Each row comes from the steps of one walk. Every step used is in the known rows, and no mark comes twice. Write the walk behind each row, first mark first.
Known rows
garaz, sutel, dufo, zofat, ruli, geva, tidi: [-321  227   94  215  236 -192  -14  428 -343 -453  246 -150  -17  119
 -278 -555   33  -52 -187  644 -220  268   87  135  -76   15  -90  141
   16  -75  274 -230   24   75  -22  273  -88   69  145  217  509  230
 -372  -47 -158  453   28   17 -162  289  103  444  138   95  141 -435
 -396 -143   47]
ruli, zofat, dufo, davo: [ 335  -90  392  218  440  158 -106  115 -130  488 -356  -31 -227  204
 -107 -297  183 -250 -124  129  334  343 -291 -196  -13  165  101  346
 -165   68   -8  220 -190  349  164  234  180  341  -19    8  -23  404
 -191   28  397 -106  328  103  -67    9   -7    5 -253    3 -100 -422
 -230  -81 -180]
nare, geva, bobinod, tidi, sutel, dufo: [-112 -250  -34 -274   41   83 -123   35 -168  -64  425  214  -13  -64
 -154  -11  127   61  134 -642  149   99   84 -529  -95   11    6 -153
  134  237   36 -163 -437   97 -145   87  -47  -29  -65   44  285  166
  173  396 -137   82  -81  -11 -209  111  140  194  244  344  123  252
  179   39  124]
sutel, nupap, dufo, ruli, geva, toregav, talut: [-518 -141 -196 -236  -44 -565  -50   43 -181   55  171   12 -380  -88
  195 -433 -163   57 -385   91  167 -222  482   21   -4  -40  110 -530
   27 -554  -16 -176  196  305    3   21 -217  661  648  551  -42  -20
   12 -473 -384 -391  208  -32  -30  275  113 -295  136  104  140  205
 -390 -159 -214]
geva, bobinod, tidi, sutel: [  53  -44  459  131 -179  158 -249  112  -29  -85  337 -107  139   24
 -267 -109  161 -126  206 -659 -218  185 -191 -332   39 -154  119 -249
   11  -22  -12 -146 -290  -25   95  -24  -45 -144 -273 -234  151  233
  334  254   52  170   36  -26   51  -58  605  323  112  -36  -58  297
  334  -20  -98]
vome, bobinod, tidi, sutel, nupap, davo, zofat, ruli, geva, toregav: [ -29   62  -26  212 -223   72 -106  158   23 -440 -297 -278   81   84
  -48  219  -59  460  495   64  -45  -30  120 -213  -61 -144 -212   92
 -128 -174 -219  -64  253 -328  280  -99  355 -313  103 -325   52 -332
  -12 -209  160  224 -422 -137  353 -139 -179   93   94  235 -100 -313
  215  -19  138]
zofat, dufo, davo, ruli, geva, bobinod, tidi: [ 419  -58  396  178  131  391  267   38  158  179  -78 -127 -269  261
 -202 -322  302 -135  153  171 -239  100  170 -106  -37  147 -275  162
  109  127   12 -238   28  -22  225  304   22   25 -225  -39  472  137
  -79   94    5   32  137  487   27  230  -26  163 -126  125 -184 -348
 -218  -25   53]
toregav, nare, geva, tidi, sutel, nupap, zofat, dufo, ruli: [-105  -71 -417 -526  184 -212  406   14  117  -93   63  274  113  137
    1   36 -176  -29  -62 -230 -160   92   54 -265  -39  -20  -17  -53
   24  133   48 -294 -212  527  -46 -197  123  223  235  100   58 -122
   78  110  -77 -124 -379  100 -558  297   61 -295  173 -135  -96  352
   37 -459  248]
vome, bobinod, tidi, sutel, nupap, davo, ruli, zofat, dufo: [ 110 -149 -348  557 -121  303 -182  102  234 -223 -364  -82  119   89
 -137  555  -21  364  182 -187  122 -192   92 -281 -146  -24 -239  238
 -426   -6   -7   90  223 -179  453 -128  232 -133 -186 -427 -331 -111
  -23 -118  410  130 -573  192  214   32   91  -61 -124  -15  231 -480
  177 -245  156]
talut, nupap, sutel, ruli, geva, bobinod: [-154 -413  194 -113   80  -20 -407  -63 -248 -292  195 -127 -502  -21
  292 -393 -216 -209 -429 -110  455  591  321  -84   85 -187  -53 -448
  -60 -132 -371  346 -396 -348 -438   46  143 -147   61  193  414  169
  299 -586  252  -67  198 -121  167  110  -58  507   20  116  233  -34
  348 -193 -357]
bobinod, geva, tidi, sutel, dufo, zofat: [ -40  220  -34  214  -80 -222 -227  266   41  -35  402   -4  151 -272
 -336 -108  194 -176   69 -216 -158 -198 -218 -155  -83   85  271 -111
   92  334  -64  -59 -332  243 -353 -177 -416 -186  -17 -121  345  109
  -83  176 -166  -72  136   47  -83  -96  318   94  151  -97 -160 -233
 -153  177  104]
gane, nupap, sutel, ruli, zofat, dufo: [-113 -303 -278 -478  411   46 -173 -155   38  367 -321  265    6   11
  407 -277 -240  -69 -283  183  479  132   26   39 -245  128  120    1
 -337  -40  -29  126  201    8   37 -278  257  -18  270  106 -193 -104
  158 -379  490  -15  121 -162   22   18 -370  -88 -243  121  303 -141
   66 -210 -443]
tidi, sutel, nupap, zofat, ruli: [ -63 -147 -107  191  102 -332 -336 -300 -120 -274   76  -85  257  -76
   80  110  -71  177  107  -99  -64   46 -236  -68   79 -117   33 -142
  -82   33   94  213  267  280   18 -224  336 -269   77   63 -265    8
   16  106  193  135 -336 -385 -464 -302  214   82   82 -267  148  171
  258 -241 -220]
tidi, sutel, dufo, ruli, geva, toregav, talut, nare: [-522  257 -284  242   52 -340  128  346  -94  341  103  227 -118 -229
 -308   70   57 -254 -280    9  221  -80  233 -192  -43 -226  370 -284
 -369  -65   -6  197 -227  173 -380  -65 -162  416   22  258  271  -56
 -217    7 -373  -42  280  -66  -74  527  173   47  230  251  -38  403
 -148  304  -12]
vome, ruli, geva, bobinod, tidi, sutel: [-184 -164  260  124  160  -90 -309   64   66 -241   76 -102 -161 -112
 -136  171  -18   32  128 -670  -64  163  -74 -365 -169 -230  269 -120
 -140  -53 -174  -18   86 -118   28  285  -66 -236 -232 -275   26   67
  150    5   55  119  397  -32  296  -57  375  445  157   12 -131   36
  362   89 -305]
bobinod, tidi, sutel, dufo, davo, gane, nupap, zofat, ruli, geva: [  36  255 -374   81 -137  386  248 -243  121  186 -234  153  257   42
   -2  282  -76  337  151  509  -38 -197  141  -27  121  420 -179  472
 -114  140  481 -117  880   53  161 -143  220 -205 -139 -231   43  -93
 -468  177  182   83 -113  150   73 -120 -338 -214   36   23  -97  -99
 -244  494  251]
davo, gane, bobinod, geva, tidi, sutel, nupap, zofat, ruli: [ 322  153 -271   83 -191 -218   63 -331  204 -133 -195 -143  241 -139
  149  256  -30  -50  226  -72 -369 -134 -537   45 -242  373 -131  164
  331  303  245  147  326 -160 -292 -567  256 -664  -65  -92 -193 -405
 -114  336 -101  202  -14   81 -306 -587  -88  132 -115 -203 -207   55
  -65  -32 -111]
sutel, garaz, nupap, davo, ruli: [ -67  -18   89  201 -321 -177 -297 -402 -369 -446  217 -403  -44   67
  265 -210  -29   91   90  434  -37   50  172  215  225  -95   96 -384
  124  102  -66  132 -366 -212  284  302  -12   89  254  280 -402   60
  238 -455 -135   50 -248  -44  -81 -276  -89 -143 -256 -101  796 -127
  150 -321  198]
nare, vome, ruli, zofat, dufo, davo: [ 108 -234  379  -87  321  -58 -329  405  -32  183 -422  184 -180   61
  135 -111   20 -376 -407 -121   53 -226 -289 -138 -215 -148   81   42
 -212  127 -217  103 -118  -44   22  488  409  109   21 -108 -166  167
 -145   -9  362 -345  397   25    8 -387  110  163   94  183    7 -473
  121  181 -354]
gane, nupap, davo, dufo, ruli: [-148   66  -29 -174  -22   19 -160 -344  203  522 -120 -155  159  -58
  525 -339  283   35   94   44   79 -105 -277  378   62   12  110 -456
   22   52  158   46  143 -148  306  169  352   51  277   64 -144  -84
  266 -575  111 -500 -103  102  106 -447 -243 -490   24   21  179 -149
    4  -15 -216]
bobinod, geva, tidi, sutel, dufo, davo, gane: [ -16  151  103  298 -306  -62   54  -70    3   48  387 -189  145 -161
 -346  116   91 -140  251  -28  -95 -175 -356   85 -271  273   71  -58
  229  521  196  -89 -245   58 -343 -163  -61 -232 -377 -290  143   -6
 -400  414 -149   27  248  286  140 -317   85    6  109   -6 -413 -241
 -265  322  283]
zofat, ruli, geva, tidi, sutel, nupap, dufo: [-243 -108   64  151  400 -137  227 -300 -145 -332   31 -262  -89  205
   -6 -323   99  -20  156  -19  -76  400  226  153 -342   40  -57 -106
  237 -154  -22 -208  319  131   94  231   75  -90  202  120  161 -180
  -93  -43 -113  388   49 -129 -280  124   27  328 -123   70  -85   89
   23 -521 -187]
garaz, sutel, ruli, geva, toregav, zofat, dufo, davo, nupap: [ -86 -138  287 -375   93 -247  104  254  -93 -463  275 -227 -349  130
   42 -133 -253   30 -166  781  112   43  181  632    4 -199 -394  254
   17  -54  199  -96 -113 -273 -111   42 -191   95 -137  270 -102  -70
  -98 -254  -78  170  319   60  682  444 -294  -25  -26   23 -238 -111
 -479   36  119]
tidi, sutel, dufo, davo: [-148   42  202  275  -77 -144 -180   16 -228  247  292  -75  239 -345
 -431   47   43    6   -4  -34  209 -135  -59  180   42   -1  158 -143
 -165  244  162   92 -174  138 -107   69  124   28 -296  -79  -84  436
 -354  317  160 -186   45 -128  -79  -41  127 -203  146    0  -65  -13
  -92  320   57]
tidi, sutel, garaz, nupap, dufo, zofat, ruli: [-185  212  300 -181 -173 -442   -6  -49 -243 -602  423   62  160 -140
 -235 -225  169   35  -59  345  -20  176  267  366  328 -142   49   56
 -106   64   64   46   88  -37  235  349   20   44  405 -171 -278  201
   89 -265 -145 -133  -66 -428 -462  178  146 -416  -42 -145  344  -17
  125 -188   86]
davo, gane, nupap, dufo, ruli, geva, bobinod, tidi, sutel, garaz: [-272  217 -212 -497 -178  -18  463 -261  254  113  273   57 -126 -141
   -7 -150 -120  104  -43 -245  209  -90  334  346  104  414   74   15
   54   -4  295 -457  491 -214  295  129   -5  177   -3  -84  -88   24
  121 -187  -84  -76  326  220  289  -86 -136 -470  -98  169  114   91
    1  308   67]
toregav, tidi, sutel, ruli: [  38 -251  290  -14  160   69  -70 -102   29   70   73  -60  173   20
   49  729 -190   47  149 -387 -104  -55   28  176 -242 -480  441 -489
 -138 -186  111  166  -24  -67 -168  -33 -243  -90 -370 -144 -666   28
 -105   43  205  304 -167  -86  147   16  441  218   29   72  -24  269
  -35 -242   54]
nupap, zofat, dufo, ruli, geva, toregav, nare, tidi, sutel, garaz: [-204   14 -465 -516   41 -109  541  308   84  133  -61  504 -123  -84
   64   73 -316  -71 -166   30  120 -118  237  -79  414  237  -60  102
 -152 -152 -358 -101   14  228  249 -203 -332  585  406  452  114  -70
  221 -253 -140  -63  -50   32 -227  621 -245 -481   88  -26  233  284
   90 -122  165]
toregav, nare, tidi, sutel, garaz, nupap, zofat, ruli, geva, bobinod: [ -39  -47 -200 -594 -111  -56  392 -171 -181 -571  -40  254   27  102
   66  202 -351   71 -196   31  -20  163  253  -33  484  -29 -319  300
  113 -127 -405 -101  263 -101  285  123 -269  396  264  196 -139  -82
  256 -314 -279  285 -357 -320 -131  269 -105 -113   32 -180  361  538
  272 -540  214]
toregav, talut, gane, bobinod: [ 134   64  -12  222 -222 -172 -417  174  -77  579 -427  104 -199  239
  153  -22 -263 -365 -164 -503 -286  -64 -263 -344   67 -178  206 -294
 -221 -506  -70  557 -243   73 -289  -60   77  315   -7  187 -358  114
  -21  268 -123  -62  240 -322 -426  122  221   98 -108   78  227  407
 -210 -358 -348]
gane, bobinod, tidi, sutel: [ 318   84  189  166 -201  310 -211   42  137  375 -378  -23  306 -285
   38  186   70  -45  140 -578 -204  -96 -226  -70 -145   -6  256  -36
  -82 -163   93   92 -160 -109   85 -260  -79 -342 -234 -143 -234  202
  219  270   96  -72   50 -127  -83 -102  335    9  -65  -26   92  428
   71  121  -89]
davo, nupap, sutel, ruli, zofat, dufo: [  47 -628 -270  -89  411   72 -267 -394   21 -102  -14  120  -97   30
  477    6  -46 -119  -83  551  693  131  -27  236 -424   51   54  -95
 -139  106    5  286  202  -56  -95 -264  -14 -357 -312  110 -198 -175
  376 -202  499   74  -25  197  205   -1 -422  -66 -404 -125  134 -301
   28 -181 -416]
garaz, sutel, nupap, davo, gane, bobinod, geva: [ 114  -59 -297  159 -612 -296 -428 -165  116 -380  -50 -279   97 -285
  468   38 -411  444 -145  -17  -64 -272 -344  338  -64   90 -319  -66
  132  -67  251  136 -285 -239   54 -337  410 -392  144   99 -330  146
  -29 -277 -153  -70  -48  -75  308 -331  -13  -64  113 -112  358 -151
 -226  -84  247]
bobinod, tidi, sutel, nupap, zofat, dufo: [ -21  -96 -325  273 -141  149 -187  128  200  -59  -41  158  353    2
   18  168  -97  118   93 -216 -282 -121   16 -266   14   51  -46  -58
 -153 -112  208   23   93  429  239 -354  -56 -300   25  -96   38   -5
  141  272  248   18 -334 -189 -216  222  278  -47   43 -140   -2   41
  137 -139  236]
vome, nare, zofat, ruli: [ 162  355  475  -12  146 -117  223   87  120  -29 -471  284  -84  302
   81 -285  153  119  180  -82  -81  -52 -313 -132 -248 -335  200 -179
  -45 -121  -72    6 -661   34  -95   17  314 -195  297 -170 -175 -154
   86  283   58  100 -566 -529 -711 -587  -12  446  135  300  -48  -67
  228 -456 -190]
zofat, dufo, ruli, geva, tidi, sutel, nupap, davo: [-126  -21 -171   80  323 -160  389  172  225  153   -9 -183 -112   31
   16 -278  154 -234   93  -66   35  170  167    1 -319  121  -84 -122
  -85   37    4 -275  -80  312  262  129  227  111  143  132  497    5
 -134 -350   56 -262   59  212 -178  313  -36 -106  -16   87 -234 -240
  -22 -245  234]
nupap, sutel, dufo, davo, gane, bobinod, geva: [  63  -28 -206  -67 -475   70 -196 -165  -24  327  -46  423  146 -535
   82   33 -208  146 -190  464  295 -400  -95  190 -108  441  -96 -159
   35  148   34  228  -44 -132 -358 -403  271 -240  -25    6   -1  112
 -335   19   46 -405  120  273  -32 -233 -600 -387    6  -40  165 -305
 -257  506  -79]
nare, vome, ruli, geva: [-179 -397  286  -91  353 -144 -443   97 -112  -99 -426  133 -311 -125
  369 -145 -149 -165 -303 -580   -3 -256 -189  -66 -353 -233  404 -450
   44 -107 -368    6 -151  -99 -113  541  100 -118  -74  146 -125  110
  191  -66  148 -126  338 -150  190 -572   82  427   42  187  245 -163
  206  163 -447]
nare, zofat, dufo, davo, nupap: [ 317   71  212 -209  247  164  180  111  194  426  -73  155  -64  223
  121 -341  276 -133 -169  -11   94 -101 -291  231    6 -107 -189  209
  306  -44 -155 -193 -491  137   -4  168    1  100 -180   90   76    4
  140  296  109 -413 -190    0 -198 -333 -353 -297  -61  -37 -389 -254
  179   -1 -111]
vome, nare, zofat, ruli, geva, bobinod, tidi, sutel: [ 189  350  326 -132  109  232  461  147  294 -196 -347  285 -178  192
 -171  -60  120  311  219 -384  -68   62  -17 -315 -131 -277   -4  186
  -34 -115 -186 -311 -392  -66   12   87  165 -198   92 -460  246  -55
   93  283  -61  169 -458 -369 -280 -273   84  591  211  321 -242  133
  405 -154   15]
bobinod, tidi, sutel, dufo, davo, nupap: [  49   15  -79  367 -305  251 -162  -96   57  118  303 -104  386 -102
 -106  262  132    5  216  290  100 -363  118  142  -80   -7   -3  -28
  -73  168  361  -93  124   41   51 -152 -193 -279 -525 -209  -40  127
  -72  317  148 -175 -153  125  217  -11  178 -314  165  -19 -165   -8
 -160  411  302]
geva, tidi, sutel, garaz, nupap, zofat: [-418   99  182   38  -68 -140 -196  -71 -496 -397  511 -257  172   -2
 -303 -252 -158 -218   76  -71 -332  288 -103   49  243   63  217 -177
  214   88 -129 -114 -311  117  -28   48 -173  240   83  -26  -66   55
  182  134 -105  193   18 -125  -85 -160  255   72 -138 -393  228  137
  432 -125   55]
ruli, geva, bobinod, tidi, sutel: [  46 -180  298   95  169  285 -107  -57  -50  -50   26 -105 -231  -59
 -168 -138   41   55  103 -688   61  322    6 -313    3    6  196  -43
  116 -138 -193 -207 -104   84   95  217 -206  -11 -302  -71  343  361
  264   71   16  185  233   43  365   26  288  412  -76    6  -40  208
  172  114  -91]
davo, ruli, geva, toregav, nare, tidi: [  12 -327   29    0  -72  251  213 -264 -126   15 -378 -179 -164  143
  208   59  -44  155   37 -136  -20 -123   32  104 -120  -39  122 -131
  252 -114 -295 -165  -41 -246  102   68 -608  183 -171  486 -112 -261
  401  124 -296  454 -139   77  312  -85 -112  214 -188  -28  355  345
 -185  -60 -108]
tidi, sutel, dufo, davo, nupap, zofat, ruli: [  50  -20 -127  232   55 -119 -176 -339 -147  -59  367   41  253 -117
  -95  175   95   80  184  610  193 -215  -72  233  206   96 -188  126
  -99  335  203  247  478   55 -109 -151  266 -238 -289  -68 -146   41
 -225  181  177  -99 -195   74 -221 -160 -203 -311   92 -277 -108  -92
  -22  244 -139]
gane, nupap, davo, zofat, ruli, geva, bobinod, tidi, sutel, dufo: [ 133  248 -430 -137   87  358   39 -126  246  188 -105 -154  117   73
  185 -129   31  405  364  133  -17  -58  227  -31  164  180 -231  253
  -72  112  -34  -48  603 -207  349   24  265 -296  123 -104  421 -202
  -12 -252  149  230 -115  -96  266 -195 -593   43  -72  262  -52 -132
  150  116   23]
dufo, zofat, ruli, geva, bobinod, tidi, sutel, nupap, davo: [ 302  303   19  114  -42 -197   -2  145  227 -385  -24 -203   52   58
   -8 -174  319  151  -16  233 -159   82  242 -327  258 -131 -216  204
   35    2   18 -295  349  -46  182  101  268 -154  280  -15  438  141
  -66 -368  110 -151 -316   -7 -126  -65  243  123  232  -37   62 -174
   65   -5   81]
garaz, nupap, zofat, dufo: [ -75 -249  274  -61  -15  -28 -342   -4 -373 -298 -107  319   45  181
   94 -467  -16  -97  -61  189 -256  287 -184 -122  213  174  -91   10
  -35 -118  -22  334  -92  365  165  149   28  -89  374  -19  -41   22
  326 -103   32 -182  -19 -192 -274  169 -147  -52 -392 -495   64 -273
   25 -289   22]
dufo, davo, gane, nupap: [ 165  216  514  -72 -162 -106    8 -313  -14  516 -172 -235  115   99
   25 -329   50 -124   18   91  -24 -173 -444  315  -19  212  145    1
  172  201  381 -156   41 -147  -23   33  480   78 -263  -99 -348  117
 -160  244  263 -281  214   18  196 -827  -80 -345  -26  -39 -152 -218
 -291  389 -140]
ruli, zofat, dufo, davo, gane, bobinod, geva: [ 722   31  109   73  155  175   63  -24  211  585 -632   74 -249  -68
   56   30  126 -180  -97   66  324   63 -505  -82 -137  491  -36  656
  -10  276   96  356  -44   73  -28  -76  179  -65 -113 -139 -146  231
 -269   86  212 -234  526  291   64 -190 -293 -149 -361   36 -263 -461
 -489  182  -73]
ruli, geva, toregav, tidi: [ -39 -219  366   -3  306  191  -37   26 -292  285 -195    5 -325  251
  106 -131 -174  -33  100 -326  -78  142   70 -157  -30 -140  410 -315
  283 -529 -349  -41 -299   53 -118  117 -462  331   99  327  -32   27
  209  -23 -140  245  322  -36  445   97   49  359  -86  142  -29  172
 -217   83 -208]

Which walk is each row?
[  24   34  142  135 -588  160 -178 -170 -122 -579  556 -376  142   36
 -120   37   91  148  238  -10 -284   79  244  -72  328 -164 -191 -167
   58  180  -40 -171 -188 -388  353  159  -26  -76  -27 -191  -27   62
  325 -214 -210  145 -257  137  153  -41  316   59  -13 -143  452  170
  455  -76  307] -> geva, bobinod, tidi, sutel, garaz, nupap, davo, ruli
[  78 -348 -237 -228  386  212  159 -119  161  189  162  361 -171  132
  224  225  -73   -6  245  111   78 -194   59  131  141   72   -9   91
   -5 -195 -179   70  407  151   11 -205 -316   81 -184   36   16 -238
  406 -129  -30 -182  140  368  343  277 -283 -336 -123 -369 -334  -27
  -69  329 -171] -> davo, nupap, zofat, dufo, ruli, geva, toregav, tidi, sutel
[-221  -65   30  -53   67   92    1  337 -289  429  256   76  103   20
 -221  370  -48  -98   42  -17  192  -31   97 -156   13 -199  343 -132
 -280 -197   23   71  -44   98  -87  -72 -392  421   71   65 -222   28
 -185  -36 -115   83  198  104  145  301  303   27  163  130  -94  214
 -182  374   16] -> geva, toregav, tidi, sutel, dufo, ruli, zofat
[  44 -113 -249  196  280   -8  -64 -452 -146  -49  175   42    2 -182
  -49  168   13  212  117  569  377 -117   85  234  193  209 -156  295
  -29  256   71  178  623  117 -101   19  147 -143 -320   19   18  140
 -270   59  150  -81  -52  136   23  -76 -402 -239  -30 -249 -109 -138
 -118  356 -120] -> tidi, sutel, dufo, davo, nupap, zofat, ruli, geva
[-208  327  176   -5  280 -248  263   45  -70 -319  274   -8 -167   -4
 -283 -457  196  -36  -68  201  -77  240  382  258  193  133  160    2
  160  -83 -125 -243  208   22   81  350 -152  273  366   95  165  122
  -36 -144  -74  158  118   25 -344  204    8  -81 -122  -37  234 -149
   49 -228 -216] -> nupap, dufo, zofat, ruli, geva, tidi, sutel, garaz
[  47   -1   21  171  305  107  174   -2  -89 -194   65    5  -81  147
 -150  -85  205  -80  251   27   32  352  226 -343 -158    2  -94   64
  -19   15   63  -47  271   24  111  170  -25 -286  -49   43  437   43
 -132   13  -59  491   15  -33 -284  321   61  499   55  385  -96  123
  -24 -238  -48] -> zofat, ruli, geva, bobinod, tidi, sutel, dufo
[ 183  -25 -105  148 -236  362    3    8   -6 -410  310 -227   -7  176
 -184   76  145   67  134  106  -56  282  267 -227  282   28 -324  328
 -122  244  -50  -34  -42 -236  517  193  -65   39   27 -251  100   68
  232 -229  -47  231 -110  221  150  299  115   81 -230  -59  323  -70
  354 -170  311] -> geva, bobinod, tidi, sutel, garaz, nupap, davo, ruli, zofat, dufo
[ 206  169  -15 -207 -316  -26  301  250  112  420  -63  146  339  -20
 -249  349 -283  -47   -7   31 -511 -405  -47  211  240  153 -275  185
  204 -128  120   -6  124 -269 -202 -536  150   50   74  -81 -301 -246
 -180  498  -11 -199   65   27  158  121  -93 -322  120 -130 -466  144
 -184  460   42] -> geva, toregav, tidi, sutel, nupap, zofat, dufo, davo, gane, bobinod
[-148  366 -219 -646  176   63  897  319   86  -90  -74  185  -56  141
 -213 -126 -133 -132 -356  -79  -69  358  284  162   85 -225   47  306
  105 -171 -237 -557 -506  315  233  357 -439  459  199   19  183   24
   25 -170 -335  -85 -238 -127 -301  465 -148 -307  -92   38 -229  351
  215 -405  504] -> toregav, nare, zofat, dufo, ruli, geva, tidi, sutel, garaz, nupap
[ 367   49 -177  308 -376  292  -82 -243  220   52 -563 -334  176 -204
  329  664  -30  295   27   23  237   26 -210   49 -173  255  105  176
 -157  174  415  248  225 -478   90 -264  279 -468 -322 -182 -590    3
 -136  -30  465  110 -115  367  402 -368 -104   28 -388 -108  220   47
  -12  194  169] -> nupap, davo, gane, bobinod, tidi, sutel, ruli, zofat
[-120  248  -10   40 -405 -125 -167  -65   64 -463  495 -280  176 -276
  -97  -70  296    1  125  169 -252   17 -179  274  237  -27   26 -112
  374  436 -152  -53 -345 -124  -23  178 -291  -90  256 -340  213   -2
  170 -338 -341 -315  -52   74  254 -147   61 -280   68 -213   54 -332
   97   62  387] -> bobinod, geva, tidi, sutel, garaz, nupap, davo, dufo, zofat
[-428  223 -318  286  249 -136   37  208  -68  286   72  316  -72  187
 -240  107   80 -348 -226 -372 -154  -35   16 -486 -260 -292  339 -362
    6   65  -41  225 -656  212 -621 -106  -77  542  -97  204  202 -312
 -122  563 -349  305  -24 -119 -355  206  178  342  212  315  100  427
   57 -279  -77] -> toregav, talut, nare, geva, tidi, sutel, dufo
[-318 -362 -244 -203 -105    0 -101  199 -119    2  -50   10 -332  -48
  308  432 -297  -10 -366 -365  211 -172  152 -160  212 -135 -127  -47
 -122 -212 -357  312   92 -296 -280 -259 -463  514   33  362   18 -252
  194 -165 -117   12    1 -315  332  124   64  170  264   56  211  429
  128  -14  -93] -> nare, tidi, sutel, ruli, geva, toregav, talut, nupap, zofat
[ 140  -22 -335  302    2  381  -27 -306   23  -93   49   81  143   20
  100  321   55  260  240  690  129 -175  261  -35  134  191 -212  321
  -67   79  227   10  719  162   93 -101  -59 -277 -281 -107  131   -1
 -224   42  124   -3 -215  283   82   88 -207 -170   51 -150  -84  -87
 -146  339  193] -> bobinod, tidi, sutel, dufo, davo, nupap, zofat, ruli, geva
[ 158  157 -586  147 -322 -326 -298   58  104  107 -156   66  -15  261
  193  285 -360 -230   11 -237 -586 -165 -216 -509  138 -101 -249   20
 -126 -271 -135  460  232  194 -427 -473  204   63  315    2 -135 -329
 -280  138 -399   52   40 -260 -663  170  260  177  164  -88   19  451
  -43 -499 -147] -> toregav, talut, gane, bobinod, geva, tidi, sutel, nupap, zofat, ruli
[ 279 -302   91   22  366 -113  -24 -271   82   38   46 -323  -18 -125
  -29  335  125 -137   -5  267  602  125 -128  345 -226  -53   36  358
 -246  460  238  174  219  -69  -68   -2  113 -230 -564 -224 -376  176
 -119   43  462  -94  154  121  298    6   45 -169 -201  -69 -297 -153
 -125   92  -37] -> tidi, sutel, ruli, zofat, dufo, davo, nupap
[-316  188  -88  -45 -183  210  150  511  -15  137  141  165   32 -107
 -224  298   59   79  103  103   51 -150  350 -185   -3  -69  185  -62
 -286 -170  203 -120   22  237   56  -52 -649  179  -26  174  166  -90
 -170  -27 -148   59   81   58  148  395    4  -74   72  132 -107  305
 -230  459  336] -> bobinod, tidi, sutel, dufo, ruli, geva, toregav, zofat
[  23   54  128 -553  414  310  571  558  135  599 -239  442 -309  319
  145 -151  106  -88 -179 -307  -49   90   66 -138  -64 -238   84   -2
  136 -560 -347 -329 -488  279   38  274 -397  500  333  304  267 -147
   31 -111 -262 -184  -13   86 -227  257 -233   31   36  287 -341    7
   68  -17   40] -> nare, zofat, dufo, ruli, geva, toregav, tidi
[ -21  -51   -8 -126 -709 -333 -273 -181   15 -347  172 -133   64 -408
  169 -137 -416  451 -373  168  -37 -321  -76  700   46  218 -459   63
  173 -148  342  -40  -11 -168  -24 -120  332 -149  230  -41 -399  273
 -258 -158 -308 -318  217    5  276  -67   19 -366  141 -183  158 -190
 -436   83  232] -> garaz, sutel, nupap, dufo, davo, gane, bobinod, geva
[ 571  519 -221 -244 -188 -135  146  365  481  697 -366  429 -183   19
  264 -173  158 -442 -397   23 -193 -527 -227  -90  146 -176 -283  314
  306 -143 -480  209 -739 -248 -604 -543 -111  138  314  215  126 -468
  214  106 -600 -608  301   -7  -83  102 -262 -277  197  155 -422  304
  -67  156 -224] -> gane, bobinod, geva, toregav, talut, nare, zofat, dufo, davo, nupap
[-208 -274 -158  -63  173   42 -159  -87 -233   54  -27   35 -112  -33
   37  201 -450  309  -52 -359  -77  -64  172 -118  266  -60  211 -146
  229 -466 -334  -46   89  191 -165 -149 -359  292  170  270 -108    3
  124   29  -85  108   66 -157  494   77   39  179   20 -201   15  283
   12  284 -109] -> ruli, geva, toregav, tidi, sutel, nupap, zofat
[-107  218  119  116 -389  -90  142  -34  202   13 -185  -48  462   27
  100  154  263  -33 -145  260  -97 -117   91  482  -46 -191 -368  -42
  -19   49  -59  189  105 -168 -120  203  358  -42  105   45    2 -548
 -220  188 -121   53 -298 -366 -302  -87  -92  -15  114   28   21  -65
  332 -143  307] -> talut, nare, tidi, sutel, nupap, dufo, davo, zofat, ruli
[  29   46  369  175  202   -5  395   48  -27   40   40 -515   85  137
 -453  144  175 -394   77  185   29  399 -300  215 -460  201   72  265
   10  541  441 -163   27 -140 -158   35  194  -94 -561 -337  -68  -49
 -470  480  381  322  241  367  172 -108  154  236 -258   16 -523 -262
 -134   27  121] -> geva, tidi, sutel, ruli, zofat, dufo, davo, gane
[ 107  122  301   71  196  248  157   -5  235 -204   16 -113  106  -88
 -264  -50  705   23  151  119 -200  355 -166  129   59 -126   -6  126
  232  231  205 -106  490 -188  130  446 -146 -335 -213 -346  520   75
  130   94   13   98 -162  112   30   20  107  181   49   77 -284 -216
  -52  128 -163] -> davo, dufo, zofat, ruli, geva, bobinod, tidi, sutel
